Below are the code and all the weights of a small trained network. Each question names an input and a class and asks about switching units off, where a switched-off unit gives its printed mean instead of its output.

import numpy as np


def w(rows, s, z=0):
    codes = np.array(rows[::2]) - 128.0
    scale = np.full(codes.shape[1], s)
    scale[-1] = z or s
    return codes * scale


def norm(h):
    return h / np.sqrt((h * h).mean(-1, keepdims=True) + 1e-5)


def f(y):
    return y / 2 * (1 + np.tanh(0.7978845608 * (y + 0.044715 * y**3)))


def log_softmax(a):
    a = a - a.max(-1, keepdims=True)
    return a - np.log(np.exp(a).sum(-1, keepdims=True))


def net(x, mask):
    res = np.array(x, float).reshape(1, 5) / 4 @ E
    u = 0
    for l in range(2):
        y = f(norm(res) @ A[l][:, :-1].T + A[l][:, -1])
        res = res + np.where(mask[u : u + 10], y, B[l][:, -1]) @ B[l][:, :-1]
        u += 10
    return log_softmax(norm(res)[-1] @ U[:, :-1].T + U[:, -1])


A, B = {}, {}
E = w([
[117,136,113,182,118,229,80],'x0',
[148,136,53,148,151,254,89],'x1',
[57,111,183,250,37,92,86],'x2',
[57,59,193,118,161,139,35],'x3',
[93,163,196,101,123,134,185],'x4',
],0.00078)
A[0] = w([
[187,105,53,81,185,198,73,74],'L0N1',
[109,100,191,2,244,79,184,70],'L0N2',
[174,111,111,128,122,82,144,35],'L0N3',
[47,48,201,147,129,97,31,71],'L0N4',
[104,116,131,140,153,178,103,9],'L0N5',
[201,152,25,66,190,183,104,110],'L0N6',
[67,177,226,132,102,114,180,108],'L0N7',
[103,166,118,212,55,159,160,165],'L0N8',
[135,131,128,125,120,118,122,117],'L0N9',
[127,33,18,227,61,122,24,58],'L0N10',
],0.0022,0.0011)
B[0] = w([
[126,61,15,116,173,128,194,173],'L0N1',
[188,211,143,221,18,199,129,255],'L0N2',
[99,122,161,133,139,70,119,98],'L0N3',
[22,42,206,130,235,141,68,190],'L0N4',
[116,147,134,105,70,81,167,71],'L0N5',
[93,8,40,100,248,158,90,223],'L0N6',
[160,111,65,31,181,192,165,185],'L0N7',
[201,151,48,163,131,171,50,199],'L0N8',
[134,109,144,151,131,124,157,123],'L0N9',
[139,217,201,120,110,206,214,180],'L0N10',
],0.0014,0.00093)
A[1] = w([
[141,157,95,224,90,178,101,19],'L1N1',
[65,80,191,141,129,126,53,20],'L1N2',
[112,144,162,158,73,29,164,88],'L1N3',
[158,151,152,80,146,93,175,70],'L1N4',
[171,180,101,98,112,136,192,45],'L1N5',
[128,142,112,192,99,175,83,137],'L1N6',
[149,122,132,126,113,14,153,4],'L1N7',
[143,109,133,110,109,4,158,1],'L1N8',
[56,95,197,130,155,143,73,47],'L1N9',
[187,185,98,90,117,129,196,64],'L1N10',
],0.0036,0.00081)
B[1] = w([
[247,201,140,143,62,46,116,172],'L1N1',
[73,95,176,212,210,10,115,209],'L1N2',
[139,92,24,53,197,196,82,226],'L1N3',
[86,184,178,144,23,176,136,176],'L1N4',
[75,74,204,131,140,99,101,209],'L1N5',
[192,164,132,76,84,31,173,177],'L1N6',
[61,191,30,99,92,172,11,175],'L1N7',
[73,232,19,121,57,171,6,188],'L1N8',
[84,89,119,193,151,1,84,214],'L1N9',
[49,78,219,154,137,106,100,246],'L1N10',
],0.0019,0.0013)
U = w([
[73,145,250,67,86,190,210,4],'0',
[255,205,129,202,43,92,152,129],'1',
[60,63,197,218,206,17,73,178],'2',
[179,36,28,88,233,225,184,184],'3',
[45,206,38,62,52,143,34,140],'4',
],0.0085,0.0013)

Each question gives the input, the list of numbers given to net, and the class t.
The units are the neurons (one row each of A and B). Each row of codes is followed by its name. A weight is (code - 128) times the scale printed after its matrix; where a second scale follows, it is the last column's (A, B and U).
mask holds one flag per neuron, layer by layer. A switched-off neuron (its flag False) gives its mean, the last column of its row in B, instead of its output. The means were averaged over made-up inputs and are rounded, as every weight is.
A unit's drop is (log p(t) with every unit on - log p(t) with that unit switched off) / (log p(t) with every unit on - log p(t) with every unit switched off).
The circuit of an input: a set's keep is (log p(t) with only the set's units on - log p(t) with every unit switched off) / (log p(t) with every unit on - log p(t) with every unit switched off). Starting from the 12 units with the biggest drops (on a tie, the unit counted first), units are removed one at a time, each time the one whose removal leaves the highest keep (on an exact tie, the one counted first), for as long as the keep stays at least 0.8.
circuit, biggest first: the units of the circuit, biggest drop first
most important unit: the unit with the biggest drop
k most important neurons: the k neurons with the biggest drops, biggest first
top k neurons in layer l: the k neurons of layer l with the biggest drops, biggest first
drop when u is switched off: that unit's drop, to one decimal
input [7,0,6,0,-2], class 1: most important unit	L1N1
input [-6,-4,-8,-6,-2], class 4: circuit, biggest first	(L1N8; L1N7; L1N4)
input [-5,-1,-1,3,6], class 0: 2 most important neurons	(L0N2; L0N7)
input [-2,-8,-5,-5,7], class 4: top 2 neurons in layer 1	(L1N8; L1N7)
input [5,-7,2,-3,7], class 4: 3 most important neurons	(L0N10; L1N3; L0N2)
input [0,-7,-8,5,-1], class 0: top 2 neurons in layer 1	(L1N4; L1N3)
input [0,7,2,-5,-6], class 1: top 3 neurons in layer 0	(L0N7; L0N10; L0N4)
input [-4,8,3,-1,-3], class 1: 2 most important neurons	(L1N1; L0N7)
input [-2,-2,-2,-3,-7], class 4: top 2 neurons in layer 1	(L1N8; L1N7)
input [-2,0,-5,4,5], class 0: 2 most important neurons	(L0N2; L1N2)
input [7,-6,-3,0,-2], class 3: 2 most important neurons	(L0N1; L1N10)
input [3,7,4,3,7], class 2: 4 most important neurons	(L0N2; L0N4; L1N2; L1N9)
input [0,-8,-1,3,4], class 4: drop when L1N10 is switched off	0.1
input [-6,-1,-7,5,4], class 0: drop when L0N2 is switched off	0.4
input [8,4,1,-5,4], class 1: circuit, biggest first	(L1N1)
input [6,1,-5,8,7], class 2: drop when L1N9 is switched off	0.3
input [-6,7,1,2,0], class 3: drop when L0N1 is switched off	0.2
